(in the rows, 128 means zero)
Known rows:
drasti: [156 139 102 139 104 114 124 120 137 149 136 166 143 119 100 138 136 105
 112 114 172 138 148  95 124 126 129 148 114 105 129 121]
megar: [140 115 120 117 116 132 125 137 111 127 125 153 130 153 150 110 119 126
 128 132 114 122 123 137 118 114 103 139 109 118 120 123]
gatradu: [139 101 160 123 116 135 117 132 107 129 136 142 135 164 145 119 112 134
 139 142 107 121 141 130 144 119 123 131  96 125 128 110]
nogrefla: [134 141 118 154 147 121 126 115 156 117 136 102 122 115 107 148 163 121
 107 121 152 124 148 120 132 137 123 117 144 135 153 146]
meror: [145 138 116 125 110 122 144 115 136 160 145 168 136 102 101 144 112 113
 112 106 169 153 143  94 134 132 153 137 123 104 132 116]
kazus: [170 101 174   5 127 150 168 184  70 143 122  91 131 173 126 156 109  32
 150  90  98 184  73  79  95  90  90  98 130 144 149 128]
lebezor: [197 146 147  62 125 120 154 171  99 170 125  98 151 142  47 213 116   5
 153  87 166 186  75  50 112  82  77  64 129 124 153 111]
tristos: [119 111 138 122 131 128 144 139  93 115 117 137 134 152 151 117 119 123
 140 139 105 119 129 154 123 116 123 124 123 114 121 126]
brenu: [124 125 158 148 138 124 113 125 135 118 139 102 128 142 125 136 150 133
 137 138 127 115 151 125 148 133 138 121 130 147 150 131]
puli: [123 141 122 141 152 130 143 111 154 127 142 112 117 105 113 147 145 130
 107 112 149 137 141 119 135 138 142 115 155 134 156 146]
roro: [137 119 133 106 101 128 144 142  99 156 141 193 130 137 141 117  90 115
 143 122 131 136 120 135 123 117 148 143 112 110 108 102]
gedrer: [131 142 132 151 147 118 138 107 137 116 110 126 138 123 117 137 141 129
 110 128 145 120 152 108 123 155 133 110 131  98 147 151]
klurer: [139 112 131 116 118 134 129 136 110 128 127 151 127 152 146 116 110 126
 133 136 108 123 123 142 124 115 110 131 106 119 117 115]
peklanis: [129 115 117 127 137 144 122 106 144 134 134 118 139 102 104 142 119 143
  85 102 151 150 126 109 126 140 140 124 127 126 137 149]
grufligun: [125 166 128 115 125 109 112 138 153 129 115  48 132  98  88 151 171 100
 150 125 142 147 117  74 133 132 123 133 160 161 140 131]
ladol: [125 139 124 141 141 127 123 132 138 113 131 115 119 135 131 125 150 123
 132 124 128 118 129 138 124 130 124 130 143 137 136 137]
duzuk: [127 138 124 136 136 123 133 123 119 103 116 118 137 142 123 119 138 111
 129 118 125 134 134 130 125 131 125 140 133 105 124 127]
gotras: [142 129 119 125 119 127 123 124 130 130 124 134 131 132 125 126 126 125
 123 129 129 131 131 116 128 124 111 136 113 118 125 121]
ziplel: [144 119  96 131 116 117 125 115 140 148 124 133 144 107 118 143 147 140
  95 139 157 123 148  93 129 118 102 126 119 124 152 150]
keba: [125 105 155 114 132 134 162 145 114 111 114 116  92 121 140 130 143 110
 121 164  83 104 144 182 110 148 130 109 117 154 104 119]

Facts:
grudror: δ lidrul; η 725
takase: η 581
kabre: η 911; σ graninar, plotram
brodros: η 581
drudrim: η 911; σ drenin, skiflek, grudror, faso
steklas: δ filur; η 725
segam: δ dadi; η 581
peta: η 911
dadi: δ drenin; η 911; σ zutrom, sizi, lamu
robrin: η 911
sizul: δ flego; η 911
roro: η 727
bradru: δ plotram; η 581
viflur: δ brodros; η 703
stufal: δ skodri; η 911; σ vodom, binor, ramok
fofla: δ ziplun; η 703; σ brade, kalu
reli: η 911; σ skuplis, zagus, drusok, binor
drebro: δ grali; η 703
bramok: δ gotras; η 911
sigrik: δ tadre; η 581
pluno: δ klodin; η 725
skuplis: δ fluki; η 911
zaskun: η 725
dregri: δ plona; η 911; σ bradru, futok, skazi
flidis: δ flifol; η 581; σ lamu
fafo: η 911
trifis: δ skebo; η 581
sizi: δ raplen; η 911
naster: δ sizul; η 911
reskam: η 911; σ roro
flisen: δ puluk; η 703; σ tibruk, vodom
breklas: δ dezitem; η 727; σ fafo, skazi
kleflo: η 911; σ bropeki, plebru, fafo
klugris: δ litu; η 911; σ naster
graklun: δ ladol; η 911
kalu: η 911
duzuk: δ rogrun; η 703
puluk: η 911
plotram: δ duzuk; η 911
flupla: δ pluno; η 727
trustozu: δ gatradu; η 581
skodri: δ kabre; η 911; σ zaskun, kalu
skudil: η 911; σ drusok, steklas, ramok
plifam: δ drasti; η 911; σ naster
statrel: δ gedrer; η 727; σ skebo, drebro
skazi: δ stipe; η 725
kluvisis: δ lamu; η 911
klova: δ ziplel; η 911
faso: δ daklu; η 911
klodin: δ reskam; η 581
tapluk: δ togul; η 911; σ sigrik, zagus, klova
flego: δ tavido; η 911
ziplel: δ brade; η 581; σ zaskun, raplen, bropeki, skirofu
drasti: δ megar; η 727; σ zagus, bramok, binor, gatradu
brekan: η 911
litu: δ meror; η 725; σ fluki
vomu: δ trifis; η 725; σ lamu
dimon: η 581; σ sizi, klurer
ladol: δ betrek; η 911
grufligun: δ skazi; η 911; σ ziplun
gotras: δ sizi; η 581
luso: δ segam; η 911
zagus: δ lebrik; η 727
zutrom: δ grudror; η 581
brazun: η 581
grufla: η 911
stipe: η 911
lidrul: δ graklun; η 581; σ flego
daklu: δ kluvisis; η 725; σ sigalu, grudror, zagus, pluno, badrar
tavido: η 911; σ lamu
vonas: δ flisen; η 581; σ klodin, graninar
nagapem: δ bradru; η 703
stesta: δ plebru; η 911; σ fluki, dezitem
bropeki: η 725
lebezor: δ druklim; η 727; σ kazus
badrar: δ takase; η 581
movitru: δ skirofu; η 911
brade: δ vonas; η 581
drusok: η 703
fluki: η 911
zeplal: δ luso; η 725; σ flego
flatol: δ badrar; η 911
letrin: δ plifam; η 725; σ bradru, viflur, zoku, pluno
druklim: δ drebro; η 727; σ graklun
peklanis: η 725; σ trifis, skirofu, klurer
sigalu: η 727
ratruk: δ nogrefla; η 581; σ trustozu
pinil: η 727
zavel: η 703
meror: η 727; σ drusok
griko: η 725
dutanan: δ meger; η 725
rogrun: δ sigalu; η 581
gatradu: δ fipam; η 581
refla: δ sigrik; η 911
boster: δ truste; η 911; σ plotram
flifol: η 703
vodom: η 727
megar: δ dutanan; η 581
klurer: δ tapluk; η 581
vudaze: δ brenu; η 911
keba: δ steklas; η 911
tibruk: δ keba; η 725
brakatul: δ zeplal; η 727; σ griko, klodin, tibruk
ziplun: η 725
zodru: η 725; σ skazi
trefluni: δ refla; η 703
filur: δ pinil; η 911
skiflek: δ bramok; η 911
rulitum: δ kleflo; η 581; σ zaskun, brekan, keba
broflodru: δ pibro; η 911; σ dezitem
badam: δ kazus; η 581
kazus: η 581
skirofu: δ vudaze; η 911
gedrer: δ roro; η 703; σ flifol, zavel
ramok: δ robrin; η 581
pleme: δ dregri; η 581; σ flatol
zoku: δ flidis; η 703
raplen: η 581
plebru: η 703
dezitem: δ tibruk; η 581
tristos: δ kalu; η 703
raplem: η 581; σ movitru, segam
bibuto: η 581; σ roro, plebru, futok, bramok
meger: η 725
skebo: η 703
nogrefla: δ ramok; η 911; σ megar, lamu
floki: δ trustozu; η 725; σ dutanan
lebrik: δ grufla; η 581
skibruk: δ zoku; η 727; σ zutrom, dezitem, plebru
brenu: δ binor; η 911
truste: η 911
tadre: η 911; σ stipe, filur
grali: δ raplem; η 581
lamu: δ zaskun; η 581
drenin: η 911
fipam: δ movitru; η 911; σ brazun
pibro: δ trefluni; η 911; σ griko
binor: δ fafo; η 725
graninar: η 727
plona: δ lebezor; η 911
betrek: η 703
togul: η 581; σ skirofu, peta, tristos
puli: η 911; σ roro, graklun
futok: η 911
flusus: η 703; σ pinil, puluk

Rows:
No name comes twice in this set of rows, the named rows included.
[124 177 177  80  85 100  80 163 128 142  72  72 147 129 124 105 125 122
 216 158  97 128  87  40 122 157 128 149 120 147 101 106]	trustozu
[118 124 104 140 101 120 106 129 121 132 119 162 131 132 161  92 117 166
 143 156 113 104 128 146 131 119 117 159 108 120 101 114]	segam
[128  87 153 122 122 147 104 134 107 123 130 133 141 155 140 117 110 143
 123 130 110 122 120 145 125 125 127 127 100 136 116 131]	binor
[121 111 124 115 128 145 118 121 128 134 128 127 138 116 126 125 110 146
 108 112 131 142 111 123 120 134 139 131 125 131 121 143]	meger
[132 150 117 163 156 121 128 117 154 126 136 107 122 116  99 162 144 123
 123 127 154 121 128 132 139 123 111  91 146 131 149 135]	dregri
[126 126 149 186 150 125 112  95 162 116 151 115 127 129 113 146 157 154
 105 134 152 110 182 121 160 149 151 116 127 133 168 141]	fipam
[101 118 165 166 123 122  95 125 128 117 142 122 126 149 153 108 135 172
 160 164 106  93 155 155 164 132 154 141 119 151 126 110]	movitru
[100 157 152 107 124 117 118 153 127 129 106 111 117 125 157 103 122 143
 185 145  98 112  95 123 119 147 149 133 150 149 113 127]	stipe
[117 152 100 151 122 122 127  94 161 147 134 140 129  84 114 130 109 169
 116 129 151 140 139 109 156 139 146 138 131 110 122 116]	raplem
[111 183 134 129 136 113 116 124 167 129 113  85 122  93 112 127 145 135
 152 122 138 135 116  84 128 165 156 133 163 140 133 137]	tadre
[127 106 131 107 115 140 101 146 110 125 114 121 142 144 138 111 118 130
 132 125 112 127  98 132 105 123 115 140 113 139 107 137]	dutanan
[136 125 126 129 126 134  99 114 148 130 121  90 149 108  89 145 140 128
 102 113 150 145 127  88 127 142 125 128 122 136 133 144]	floki
[119 171 162 138 136 111 104 144 146 116  89 128 118 142 156 100 136 147
 174 153 108  82 111 117  96 182 139 114 133 126 125 149]	flego
[142 117  90 130 111 113 123 114 139 154 122 134 148 103 120 145 150 146
  92 145 162 119 150  86 126 115  98 125 119 128 156 158]	vonas
[111 107  43 129  83 122 126 111 126 149 176  55 148  63  60 167 146 116
 107 121 156 205 139 126 213  26 101 190 143 174 102  56]	pleme

Now the same elements, written a new way:
Known rows:
ramok: [156 181 177 150 129 149 106 147  79 133 161 121 143 144 105 120 118 125
  68 119 118 129  97 129 144 141 144 135 148 151 125 177 104 107 110  78
  67 138 135  86 130 121 118]
skudil: [128 187 124 113 106 160 107 142  98 104 134  91 159 134 107 120 116 132
 165 110 131 156 113 130 154 121 125 172 134 118 171 142 124 112 177  94
  91 148 137 130 151 117 170]
kabre: [125 172 115 108 114 130 110 129 120 106 141 117 117 138 119 125 113 111
 138 121 143 161 141 118 135 120 108 181 115 112 195 120 123 124 146 128
 114 135 136 104 134 109 168]
tibruk: [145 169 129 123 129 136 104 149  80 137 183 113  92 139 132 135 116 107
  60 148 132 138 110 113 143 111 104 114 136 122 146 150  95 102 115 124
 144 140 145 130 135 117 108]
meger: [131 147 120 118 118 116 113 144 130 114 154 119 119 141 119 131 113 115
 121 150 135 141 128 123 146 140 124 137 118 113 128 116 120 132 121 164
 114 136 129 122 135 118 122]
dadi: [134 104 101 116  96 159 129 127 169 168 141 118 134 122 120 121 117 115
 199 158 134 118 135 132 107 116 101 159 128 136 147  79 149 134 161 116
 128 145 100  96  96 101 146]
plebru: [127  80 105 136 103  67 118 138 170 203 143  94 139 116 113 126 132 167
 152 118 113 128 110 130 135  50 114  64 176 120  67 142 116 148 157 146
 199 135 117 101 120 119  71]
broflodru: [132 120 116 122 101 145 125 132 150 158 140 130 140 121 115 122 121 121
 180 151 127 115 125 130 117 107 105 148 132 137 137 104 140 128 150 104
 134 139 110 103 101 107 140]
zeplal: [120 133 103 121 112 136 111 141 116 107 157 113 122 137 118 133 100 117
 131 158 135 133 131 120 133 148 132 152 131 113 151 113 127 122 129 137
 110 145 127 115 130 111 151]
grufligun: [120 134 117 123 112 129 111 132 110 106 146 136 121 132 112 125 113 124
 147 140 131 144 133 114 125 121 116 157 128 122 166 127 121 124 145 120
 122 137 129 103 118 112 153]
plona: [117 152 145 133 118 133 100 134 102 128 152 160 115 132  96 120 117 122
 135 144 129 108 131 122 130 101 116 138 105 116 163 135 115 126 140 153
 142 141 129  91 113 111 129]
drudrim: [117 172 124 116 104 157 116 141 110  91 128 100 155 128 107 122 115 140
 175 115 127 165 112 129 157 126 122 173 125 117 165 141 127 119 172 110
  96 142 134 128 145 112 167]
statrel: [115 118  88 108 106 142 110 135 132 103 149 112 125 132 117 130  99 115
 160 155 136 136 135 113 136 128 135 152 129 106 162 109 122 125 150 140
 149 145 134 119 137 112 152]
tavido: [145 138 113 103 105 146 129 123 174 174 145 124 130 127 126 121 122 107
 161 140 138 119 139 132 116  94 101 161 118 134 147  86 141 137 151 143
 129 136 107  92 104 108 131]
zodru: [119 131 124 128 104 148 124 146 133 107 140  98 158 121 115 125 112 134
 166 149 122 134 110 135 154 149 129 133 121 120 102 115 132 130 150 157
  87 142 119 140 135 114 127]
tadre: [124 142 109 113 111 132 114 132 124  95 132 116 124 134 115 125 117 121
 149 129 136 154 134 120 138 132 108 170 122 114 178 115 128 129 154 142
 113 133 132 107 132 114 164]
vudaze: [121 145 136 135 113 123 102 132 117 109 131 145 139 136 116 114 113 117
 139 138 129 140 120 102 139 104 116 136 133 135 140 115 115 123 125 100
 154 128 127 109 124 111 141]
daklu: [110 175 111 123  96 175 111 154  94 104 138  62 173 128 111 121 100 143
 187 135 121 152  97 137 163 160 137 163 142 115 132 141 128 106 169  88
  66 160 130 154 154 111 168]
trifis: [124  92 161 164 126 122 126 133 130  76 133 151 120 127 109 130 121 131
  96 166 116 111 122 117 122 163 120 129 125 157 100 136 121 142  95 170
  95 127 120  63  98 109 116]
keba: [104  76 135 149 121 116 124 144  99  42 130 139  70 120 118 137 128 144
 107 167 115 144 113  98 142 139  85 102 117 135 149 153 111 129 126 192
 153 124 134 121 119 108 121]

Rows:
No name comes twice in this set of rows, the named rows included.
[148 145 156 141 111 124 109 162  97 162 165 139 148 133 104 118 111 142
 106 129 119 123  89 124 168 101 166  72 158 117  76 193  98 102 151  61
 139 133 137 147 157 130  82]	zagus
[137 154 125 118 123 112 115 140 129 120 157 133 114 141 120 130 113 110
  97 145 133 139 133 123 142 122 130 122 115 114 119 125 114 129 116 148
 124 132 129 117 131 119 106]	ziplun
[109 146 124 123  97 162 112 152 111 103 134  72 166 125 110 123 104 139
 193 151 120 136 102 138 160 163 127 156 141 122 127 136 132 116 164 119
  70 155 123 148 145 111 153]	letrin
[133 156 122  99 105 147 112 141 113 127 150  84 154 134 112 124 105 132
 154 122 129 150 109 130 166 126 141 142 139 101 140 146 112 115 173 102
 115 146 140 145 166 122 139]	meror
[143 171 186 163 122 158 106 146  96 120 139 113 183 137 106 110 115 128
 108 121 110 126  76 125 145 128 145 129 157 167  89 165 107 111 114  67
  77 135 132  99 130 115 121]	gatradu
[113 121  70 111 108  52  99 130 145 162 137  74 122 134 118 134 118 151
 140 110 129 171 132 120 127  76 119 124 168  97 149 136 110 137 156 150
 193 141 138  97 138 121 134]	betrek
[174 113 167 152 127 142 128 132 157 197 171 159 120 134 120 125 126 102
  74 153 122  83 122 131  99 118 117 110 132 171  88 126 122 133  94 120
 115 130 107  46  83 111  78]	lamu
[148 152 134 137 124  93 106 139 107 134 166 193 101 143 111 128 114 118
  75 134 134 136 138 113 119  93 130 129 134 122 153 142 109 111 115  74
 156 121 136  89 118 118 129]	plotram
[104  76 103 125  97 159 125 140 137 107 136  91 144 117 114 130 108 143
 199 163 119 124 111 123 148 131 128 129 131 118 111 120 132 130 170 144
 131 148 124 143 136 108 133]	breklas
[127 158 174 150 126 155 108 133 100 109 150 123 123 136  98 126 119 114
 112 144 123 113 122 126 129 150 127 162 122 143 140 135 116 128 111 160
  83 145 129  66 112 110 131]	grali
[135 132 128 128 119 130 118 140 103 127 157 142  93 131 122 129 124 118
  94 144 129 138 121 105 128  99  93 124 132 132 162 138 110 118 126 140
 155 128 135 109 116 112 124]	filur
[142 147 140 127 113 128 115 155 112 131 156 109 149 130 106 122 113 142
 123 120 122 138 101 131 172 111 152 101 142 106 101 167 108 113 162  99
 125 135 140 145 159 126 103]	sigalu
[139 112 117 116 119 109 111 138 136 123 160 123  98 135 119 132 111 113
  96 140 133 131 131 116 149 106 132 111 123 107 131 130 108 128 137 159
 166 131 139 120 142 119 106]	pinil
[124 137 107 117 105 151 119 137 138 143 155 101 134 128 125 126 108 111
 149 161 131 120 128 131 128 139 123 143 120 124 126  91 134 128 135 133
 108 148 113 116 113 105 129]	litu

Now the same elements, written a new way:
Known rows:
skazi: [209  67 113 172 156 117 116 153  88 111 158 132  96 164 121 129 140 137
 106 123 137 131 127 169  96 163 154]
sigalu: [190 109 109 140 115 122 144 100 123  95 139 126  93 123 131 140 137 137
  74 117 129 145 133 154 129 132  98]
trifis: [134 121 124 161 159 131 116 155  70 137 149 156 139 149 130 120 151 126
 182  99 164 130  96 160  80 154 151]
fluki: [139 115 122 132 144  69 145 136  83 123 159  67  89 145 142  96 175  99
 122  59 149 160 103 155 118 188 119]
vonas: [ 93 100 137 140 123 118 172 119 138 159 164 156 171  99  78 108 137 137
 178 154 120 159  61 118 110 129 142]
skibruk: [127 108  92  28 148  90 140 167 133 173 188 172 150 124 136  67 206 143
  60  93 124  52 104 116 191 149 153]
statrel: [116 159  83  75 140 127 155  91 183 151 205 185 140 141  95  89 186 144
 125 152 129 107 100 100 127 121 140]
ziplel: [ 61  95 116 153 166 155 134 163 131 176 132 226 204 126 181 115 182 134
 163 112  86  85  94 153  93 176 148]
klurer: [129  89 136 155 176 120 121 161  36 136 155 138 152 164 131  95 153 114
 161 100 179 138  89 174  96 153 160]
zagus: [210 128 115 145 149 115 131 115 105  57 138 108  95 145 107 124 120 169
  58 114 130 191 125 131 106 107  99]
flupla: [123 116 114  91 150 114 141  95 114 104 172 161 114 147 105  98 158 134
  87 143 119 143 102 114 104 139 125]
tavido: [ 99 144 114  72 106  64 153 148 135 180 194 120  93 117 126  75 195 118
 133  65 140 102  93 135 165 180 131]
drudrim: [ 98 147 107 113 149 126 165 109 187 134 144 168 148 101 138 103 166 158
 104  90  99 129  85 126 153 133  91]
stipe: [118 143 125 144 130 106 140  85 121 117 160 100  81 145 125 113 156 110
 136 102 146 161  92 157  91 160  94]
nogrefla: [ 97 144 124  66 117  69 163 156 123 150 194 120 124 116 112  53 193 136
 120  64 117 109  78 111 173 177 121]
tadre: [ 91 122 120  93 128 116 158  96 131 159 162 146 148 109 150  98 173 109
 134 100 122  94  73 153 138 141  78]
floki: [123  82 131 119 142 131 141 126 131 147 179 187 143 140  82 100 148 150
 122 173  96 118  88 124 101 129 147]
gatradu: [181 122 125 182 135 113 144 169 126 121 134 112 149 108 112 129 115 163
 142  88 159 175  95 154 123 141 127]
stufal: [106 157 101 112 157 115 176  88 203 137 171 162 182 102 112 112 172 177
 119 109 141 157  75 104 156 128 106]
zutrom: [156 118 133 133 145  72 116 209  47 133 173 100 146 150 119  82 158 149
 164  54 179 126 100 152 146 176 174]

Rows:
No name comes twice in this set of rows, the named rows included.
[ 97  97 127 126 128 110 139 186 125 194 169 159 171 118 135  90 160 128
 161  92 127  90  86 137 118 163 170]	dimon
[151  74 128 176 161 159  92 107  51 121 141 169 113 165 146 163 147 108
 154 167 129  77 122 205  42 157 132]	zaskun
[155  68 104 116 143 125 138 150 133 165 165 173 143 121 125 123 161 152
 100 130 104  91 105 140 134 166 143]	zodru
[131  96 116 193 157 166 118 148  93 160 134 148 134 155 168 125 156 109
 184 117 147 105 111 191  56 165 141]	raplen
[ 76  72 117 147 155 153 154 149 117 200 140 200 189 125 154 115 158 103
 154 120 111  85  85 168  96 175 140]	togul
[142  95 132 136 125  88 137 189  81 164 176  76 147 145 103  87 144 125
 174 100 179 120  87 148 124 157 165]	megar
[ 88 119 102 195 187 117  83 139 110 115 121 143 153 165 152  97 177  95
 176 115 154 173  92 168 119 128 140]	tristos
[181 112 124 185 141 124 119 184  97 121 128 118 139 131 136 117 120 160
 149  73 151 159 101 170 112 136 136]	bradru
[ 61 166  91 132 175 150 156  95 150 142 153 209 177 135 179 124 194 125
 145 104 116  88 101 150  93 165 124]	skodri
[ 77 169 138 103 155 109 142 102 110 112 156 167 153 119 118 103 162 159
 131 102 118 143  74 116 125 154 116]	klugris

